Below is a small trained network, with its code and all its weights. Each question gives an input and a class and asks what happens when units are switched off, that is, made to give their printed mean instead of their output.

import numpy as np


def w(rows, s, z=0):
    codes = np.array(rows[::2]) - 128.0
    scale = np.full(codes.shape[1], s)
    scale[-1] = z or s
    return codes * scale


def norm(h):
    return h / np.sqrt((h * h).mean(-1, keepdims=True) + 1e-5)


def f(y):
    return y / 2 * (1 + np.tanh(0.7978845608 * (y + 0.044715 * y**3)))


def log_softmax(a):
    a = a - a.max(-1, keepdims=True)
    return a - np.log(np.exp(a).sum(-1, keepdims=True))


def net(x, mask):
    res = np.array(x, float).reshape(1, 6) / 4 @ E
    u = 0
    for l in range(2):
        y = f(norm(res) @ A[l][:, :-1].T + A[l][:, -1])
        res = res + np.where(mask[u : u + 3], y, B[l][:, -1]) @ B[l][:, :-1]
        u += 3
    return log_softmax(norm(res)[-1] @ U[:, :-1].T + U[:, -1])


A, B = {}, {}
E = w([
[224,63,184,130,77,85,182,110,188,130],'x0',
[126,99,110,111,108,141,165,127,108,143],'x1',
[105,168,218,219,129,192,135,130,65,210],'x2',
[49,82,166,131,205,126,172,2,181,126],'x3',
[129,72,140,140,44,118,43,64,57,54],'x4',
[31,48,182,141,143,7,170,216,88,118],'x5',
],0.0023)
A[0] = w([
[70,124,35,122,253,185,87,149,13,104,2],'L0N0',
[123,162,222,241,92,151,162,136,110,157,255],'L0N1',
[68,89,159,170,150,22,190,184,69,105,6],'L0N2',
],0.0041,0.0019)
B[0] = w([
[254,15,165,138,156,92,216,102,161,93,192],'L0N0',
[123,83,97,67,184,87,142,126,108,30,253],'L0N1',
[179,219,147,176,46,245,88,48,157,106,200],'L0N2',
],0.0063,0.0026)
A[1] = w([
[2,175,88,225,66,78,159,175,88,60,252],'L1N0',
[62,124,152,84,174,203,97,40,156,141,83],'L1N1',
[96,46,69,72,185,69,63,172,50,87,205],'L1N2',
],0.0042,0.0036)
B[1] = w([
[182,164,2,54,180,212,79,82,179,234,194],'L1N0',
[89,96,43,154,76,220,54,140,105,205,177],'L1N1',
[77,81,185,23,114,176,134,183,224,98,253],'L1N2',
],0.0051,0.0031)
U = w([
[197,229,61,194,85,238,62,68,123,149,98],'0',
[203,28,215,155,155,55,210,122,137,43,150],'1',
[107,147,119,88,160,140,114,149,167,151,245],'2',
[110,126,134,107,137,169,100,150,175,113,202],'3',
[79,106,91,117,113,159,84,169,140,175,232],'4',
[80,136,121,63,155,117,126,138,160,73,136],'5',
[32,204,198,213,72,44,89,187,49,199,4],'6',
[2,190,173,201,65,38,68,215,76,205,4],'7',
],0.006,0.004)

Each question gives the input, the list of numbers given to net, and the class t.
The units are the neurons (one row each of A and B). Each row of codes is followed by its name. A weight is (code - 128) times the scale printed after its matrix; where a second scale follows, it is the last column's (A, B and U).
mask holds one flag per neuron, layer by layer. A switched-off neuron (its flag False) gives its mean, the last column of its row in B, instead of its output. The means were averaged over made-up inputs and are rounded, as every weight is.
A unit's drop is (log p(t) with every unit on - log p(t) with that unit switched off) / (log p(t) with every unit on - log p(t) with every unit switched off).
The circuit of an input: a set's keep is (log p(t) with only the set's units on - log p(t) with every unit switched off) / (log p(t) with every unit on - log p(t) with every unit switched off). Starting from all 6 units, units are removed one at a time, each time the one whose removal leaves the highest keep (on an exact tie, the one counted first), for as long as the keep stays at least 0.8.
units of the circuit, in order: the units of the circuit, biggest drop first
most important unit: the unit with the biggest drop
top k neurons: the k neurons with the biggest drops, biggest first
top k neurons in layer l: the k neurons of layer l with the biggest drops, biggest first
input [5,-1,0,2,-3,-2], class 1: units of the circuit, in order -> (L1N0; L1N2)
input [-8,5,-3,4,-6,-4], class 1: most important unit -> L0N0
input [5,-4,2,7,-6,7], class 0: units of the circuit, in order -> (L0N2; L0N0; L1N2)
input [-6,0,6,3,2,4], class 1: top 3 neurons -> (L0N0; L0N1; L0N2)
input [-4,0,0,6,-6,7], class 0: units of the circuit, in order -> (L0N2; L1N2)
input [6,6,-5,-5,-5,8], class 0: top 2 neurons -> (L0N2; L0N0)
input [3,0,6,0,-5,-4], class 5: top 2 neurons -> (L0N1; L0N0)
input [-3,4,8,-2,-2,-4], class 5: top 3 neurons -> (L0N1; L0N2; L1N2)
input [1,2,-6,-6,0,7], class 0: top 2 neurons -> (L0N2; L0N1)
input [-7,1,5,6,-2,-3], class 1: top 2 neurons in layer 0 -> (L0N0; L0N2)
input [4,-4,1,7,0,3], class 4: units of the circuit, in order -> (L0N0; L1N1)
input [-3,-6,-6,-2,5,6], class 0: top 3 neurons -> (L0N2; L0N1; L1N0)
input [-6,-2,-5,5,-1,8], class 0: top 2 neurons in layer 0 -> (L0N2; L0N1)
input [-8,-6,-6,-8,1,-1], class 1: top neuron in layer 1 -> (L1N1)
input [-8,8,8,3,1,-6], class 1: units of the circuit, in order -> (L0N0; L1N0)
input [1,2,3,8,4,-2], class 4: top 3 neurons -> (L1N1; L0N0; L0N2)
input [-6,2,7,-5,6,-4], class 5: top 2 neurons in layer 1 -> (L1N2; L1N1)
input [5,-8,5,4,-1,8], class 0: top 2 neurons in layer 0 -> (L0N2; L0N0)
input [4,-5,3,8,-1,2], class 4: top 2 neurons in layer 0 -> (L0N0; L0N2)
input [-8,7,-3,-3,6,-2], class 1: top neuron -> (L0N0)
